Below is a small trained network, with its code and all its weights. Each question gives an input and a class and asks what happens when units are switched off, that is, made to give their printed mean instead of their output.

import numpy as np


def w(rows, s, z=0):
    codes = np.array(rows[::2]) - 128.0
    scale = np.full(codes.shape[1], s)
    scale[-1] = z or s
    return codes * scale


def norm(h):
    return h / np.sqrt((h * h).mean(-1, keepdims=True) + 1e-5)


def f(y):
    return y / 2 * (1 + np.tanh(0.7978845608 * (y + 0.044715 * y**3)))


def log_softmax(a):
    a = a - a.max(-1, keepdims=True)
    return a - np.log(np.exp(a).sum(-1, keepdims=True))


def net(x, mask):
    res = np.array(x, float).reshape(1, 7) / 4 @ E
    u = 0
    for l in range(3):
        y = f(norm(res) @ A[l][:, :-1].T + A[l][:, -1])
        res = res + np.where(mask[u : u + 4], y, B[l][:, -1]) @ B[l][:, :-1]
        u += 4
    return log_softmax(norm(res)[-1] @ U[:, :-1].T + U[:, -1])


A, B = {}, {}
E = w([
[88,133,162,155,117,118],'x0',
[163,14,177,141,56,123],'x1',
[120,100,88,157,95,236],'x2',
[39,148,159,136,217,188],'x3',
[100,79,73,82,117,135],'x4',
[193,119,138,183,208,255],'x5',
[83,143,27,146,183,70],'x6',
],0.0065)
A[0] = w([
[132,76,106,182,128,220,128],'0.n0',
[135,120,106,255,124,136,51],'0.n1',
[137,111,66,94,214,123,251],'0.n2',
[111,38,129,135,118,203,190],'0.n3',
],0.0097,0.0032)
B[0] = w([
[109,174,160,154,84,140,239],'0.n0',
[17,151,69,8,107,204,147],'0.n1',
[148,171,148,177,77,65,250],'0.n2',
[125,254,58,186,48,127,255],'0.n3',
],0.0064,0.0046)
A[1] = w([
[104,38,253,225,164,139,254],'1.n0',
[154,99,190,78,34,168,193],'1.n1',
[22,206,86,85,216,31,164],'1.n2',
[132,87,124,131,205,180,54],'1.n3',
],0.0062,0.0031)
B[1] = w([
[184,174,125,231,142,91,180],'1.n0',
[39,225,71,136,166,165,203],'1.n1',
[105,202,74,139,102,255,254],'1.n2',
[83,65,102,163,163,94,105],'1.n3',
],0.0082,0.005)
A[2] = w([
[175,136,79,140,81,160,182],'2.n0',
[154,166,44,85,87,71,128],'2.n1',
[137,101,239,93,50,144,225],'2.n2',
[157,108,215,187,253,147,1],'2.n3',
],0.0062,0.0012)
B[2] = w([
[147,167,177,158,192,93,250],'2.n0',
[183,57,194,114,125,227,254],'2.n1',
[22,171,74,82,163,125,143],'2.n2',
[255,44,148,133,171,103,150],'2.n3',
],0.0087,0.003)
U = w([
[255,107,146,135,159,77,109],'0',
[165,226,93,140,114,157,215],'1',
[131,71,119,62,121,75,2],'2',
],0.012,0.0033)

Each question gives the input, the list of numbers given to net, and the class t.
The units are the neurons (one row each of A and B). Each row of codes is followed by its name. A weight is (code - 128) times the scale printed after its matrix; where a second scale follows, it is the last column's (A, B and U).
mask holds one flag per neuron, layer by layer. A switched-off neuron (its flag False) gives its mean, the last column of its row in B, instead of its output. The means were averaged over made-up inputs and are rounded, as every weight is.
A unit's drop is (log p(t) with every unit on - log p(t) with that unit switched off) / (log p(t) with every unit on - log p(t) with every unit switched off).
The circuit of an input: a set's keep is (log p(t) with only the set's units on - log p(t) with every unit switched off) / (log p(t) with every unit on - log p(t) with every unit switched off). Starting from all 12 units, units are removed one at a time, each time the one whose removal leaves the highest keep (on an exact tie, the one counted first), for as long as the keep stays at least 0.8.
units of the circuit, in order: the units of the circuit, biggest drop first
top k neurons: the k neurons with the biggest drops, biggest first
k most important neurons of layer l: the k neurons of layer l with the biggest drops, biggest first
drop of u: that unit's drop, to one decimal
input [-5,2,8,-6,-8,-8,2], class 0: units of the circuit, in order	1.n2, 0.n3
input [-2,5,-4,-4,1,5,5], class 0: units of the circuit, in order	1.n2
input [1,4,-2,-8,-3,-2,-2], class 2: top 3 neurons	1.n2, 2.n2, 0.n3
input [-1,-6,-3,1,3,5,-2], class 0: top 4 neurons	0.n3, 0.n1, 1.n1, 2.n3
input [5,2,5,-4,4,-5,1], class 2: units of the circuit, in order	1.n2, 1.n0
input [-6,1,-1,-2,4,-7,6], class 2: 2 most important neurons of layer 1	1.n0, 1.n1
input [1,-5,-3,-1,1,7,-1], class 0: units of the circuit, in order	0.n3, 2.n3, 1.n2
input [3,3,-5,-6,-3,-4,2], class 2: units of the circuit, in order	0.n3, 2.n2, 0.n2, 1.n0
input [4,-1,-4,-1,-1,7,-5], class 0: units of the circuit, in order	2.n3, 1.n2
input [-1,0,6,-3,4,-7,0], class 2: units of the circuit, in order	1.n2, 1.n0, 0.n3
input [-7,-3,-6,-1,0,2,-3], class 0: 3 most important neurons of layer 0	0.n3, 0.n1, 0.n0
input [5,0,-5,6,-2,0,-7], class 0: drop of 2.n3	0.4
input [-3,5,-5,-3,-1,3,7], class 0: drop of 2.n1	0.0
input [4,0,0,-8,4,-8,0], class 2: drop of 1.n0	0.1
